Here is a tiny trained network, its code and every weight. The questions are about switching its units off for an input and a target symbol, where a switched-off unit gives its printed mean instead of its output.

import numpy as np


def w(rows, s, z=0):
    codes = np.array(rows[::2]) - 128.0
    scale = np.full(codes.shape[1], s)
    scale[-1] = z or s
    return codes * scale


def norm(h):
    return h / np.sqrt((h * h).mean(-1, keepdims=True) + 1e-5)


def f(y):
    return np.maximum(y, 0)


def softmax(a):
    e = np.exp(a - a.max(-1, keepdims=True))
    return e / e.sum(-1, keepdims=True)


def log_softmax(a):
    a = a - a.max(-1, keepdims=True)
    return a - np.log(np.exp(a).sum(-1, keepdims=True))


def net(x, mask):
    ids = ['αβγδεζηθλμξπσψω'.index(c) for c in x.split()]
    T = len(ids)
    res = E[ids] + P[:T]
    r = norm(res)
    for j in range(2):
        rows = slice(3 * j, 3 * j + 3)
        q, k, v = (r @ M[0][rows].T for M in (Q, K, V))
        z = softmax(np.where(np.tri(T) > 0, q @ k.T / 3**0.5, -1e9)) @ v
        o = O[0][rows]
        res = res + np.where(mask[j], z, o[:, -1]) @ o[:, :-1]
    y = f(norm(res) @ A[0][:, :-1].T + A[0][:, -1])
    res = res + np.where(mask[2:6], y, B[0][:, -1]) @ B[0][:, :-1]
    return log_softmax(norm(res)[-1] @ U[:, :-1].T + U[:, -1])


Q, K, V, O, A, B = {}, {}, {}, {}, {}, {}
E = w([
[135,131,142,81],'α',
[157,157,130,52],'β',
[184,171,148,36],'γ',
[88,61,141,210],'δ',
[190,181,164,117],'ε',
[140,107,117,63],'ζ',
[133,150,127,134],'η',
[176,183,124,67],'θ',
[159,146,159,70],'λ',
[140,143,160,114],'μ',
[42,9,113,176],'ξ',
[170,86,177,107],'π',
[71,119,28,62],'σ',
[188,193,104,54],'ψ',
[133,65,78,133],'ω',
],0.012)
P = w([
[30,122,137,232],'0',
[225,181,82,67],'1',
[91,71,178,50],'2',
[254,171,78,101],'3',
[128,88,157,34],'4',
[235,155,58,104],'5',
[96,41,145,69],'6',
[207,136,62,117],'7',
[114,53,148,58],'8',
[200,143,51,107],'9',
],0.0075)
Q[0] = w([
[201,171,93,225],'H1',
[241,105,52,190],'H1',
[123,161,71,189],'H1',
[126,105,198,142],'H2',
[198,175,24,236],'H2',
[1,117,160,58],'H2',
],0.011)
K[0] = w([
[181,82,94,68],'H1',
[151,66,27,63],'H1',
[219,91,77,102],'H1',
[183,148,154,145],'H2',
[254,41,44,79],'H2',
[12,212,90,191],'H2',
],0.014)
V[0] = w([
[149,150,27,195],'H1',
[177,69,137,84],'H1',
[148,182,221,166],'H1',
[192,163,211,71],'H2',
[64,22,139,140],'H2',
[251,87,146,188],'H2',
],0.017)
O[0] = w([
[143,134,26,119,21],'H1',
[180,154,163,67,151],'H1',
[116,7,163,180,170],'H1',
[82,55,116,66,255],'H2',
[188,127,245,151,123],'H2',
[225,59,112,72,175],'H2',
],0.014,0.0072)
A[0] = w([
[208,178,158,184,130],'N1',
[60,101,8,110,254],'N2',
[251,84,45,127,238],'N3',
[97,120,124,202,164],'N4',
],0.019,0.0032)
B[0] = w([
[164,203,124,36,186],'N1',
[178,208,206,44,230],'N2',
[78,115,5,181,253],'N3',
[190,116,31,132,184],'N4',
],0.017,0.011)
U = w([
[71,76,169,179,152],'α',
[119,167,168,125,39],'β',
[183,81,254,101,185],'γ',
[194,177,144,138,74],'δ',
[146,68,120,213,129],'ε',
[118,195,143,149,89],'ζ',
[82,174,128,97,66],'η',
[114,153,144,147,104],'θ',
[2,102,213,55,66],'λ',
[99,148,142,95,47],'μ',
[2,174,129,183,252],'ξ',
[134,18,59,94,178],'π',
[143,196,125,98,96],'σ',
[140,148,134,123,73],'ψ',
[189,173,57,185,115],'ω',
],0.0098,0.0029)

Each question gives the input, a string of symbols that net reads in full, and the target symbol t.
The units are the heads (3 rows each of Q, K, V and O) and the neurons (one row each of A and B). Each row of codes is followed by its name. A weight is (code - 128) times the scale printed after its matrix; where a second scale follows, it is the last column's (O, A, B and U).
mask holds one flag per unit, heads first, then neurons. A switched-off unit (its flag False) gives its mean, the last column of its rows in O or B, instead of its output. The means were averaged over made-up inputs and are rounded, as every weight is.
A unit's drop is (log p(t) with every unit on - log p(t) with that unit switched off) / (log p(t) with every unit on - log p(t) with every unit switched off).
The circuit of an input: a set's keep is (log p(t) with only the set's units on - log p(t) with every unit switched off) / (log p(t) with every unit on - log p(t) with every unit switched off). Starting from all 6 units, units are removed one at a time, each time the one whose removal leaves the highest keep (on an exact tie, the one counted first), for as long as the keep stays at least 0.8.
circuit, biggest first: the units of the circuit, biggest drop first
most important unit: the unit with the biggest drop
k most important neurons: the k neurons with the biggest drops, biggest first
which heads matter: for each layer, one digit per head in row order, 1 if its drop is at least 0.15 and else 0, layers parted by /
drop of u: that unit's drop, to one decimal
input π γ β η ξ, target γ: which heads matter : 01
input η γ π π η β π β η, target ω: circuit, biggest first : (H1; H2; N4)
input ε η π γ μ, target π: circuit, biggest first : (H1; H2)
input π α λ β β μ γ π γ μ, target π: circuit, biggest first : (H2)
input σ β β λ π π π γ π γ, target π: 2 most important neurons : (N2; N1)
input η δ π δ η π δ, target ω: circuit, biggest first : (H2; N4)
input π π σ π σ, target γ: circuit, biggest first : (H2; H1)
input η β γ μ β, target ω: 2 most important neurons : (N4; N2)
input γ γ θ β π β ψ β λ, target λ: circuit, biggest first : (H2; H1; N2)
input γ ψ β, target λ: 2 most important neurons : (N2; N3)
input η λ λ γ γ, target ω: circuit, biggest first : (H1; H2)
input γ β λ θ λ, target λ: circuit, biggest first : (H2; H1; N3)
input μ β π π θ ζ β λ σ, target ε: circuit, biggest first : (H1; H2; N4)
input ε π ζ δ λ, target π: most important unit : H1
input π π π π, target π: 3 most important neurons : (N3; N2; N1)
input α π λ π π β, target π: 3 most important neurons : (N3; N1; N2)
input β μ π π, target π: circuit, biggest first : (H2; N3)
input π π η η, target π: 2 most important neurons : (N3; N1)
input π ε σ, target γ: drop of H2 : 0.3
input β μ α, target ξ: drop of H2 : 1.0
input π β π β β π δ, target γ: drop of H2 : 0.3
input π η ζ, target γ: circuit, biggest first : (H2)
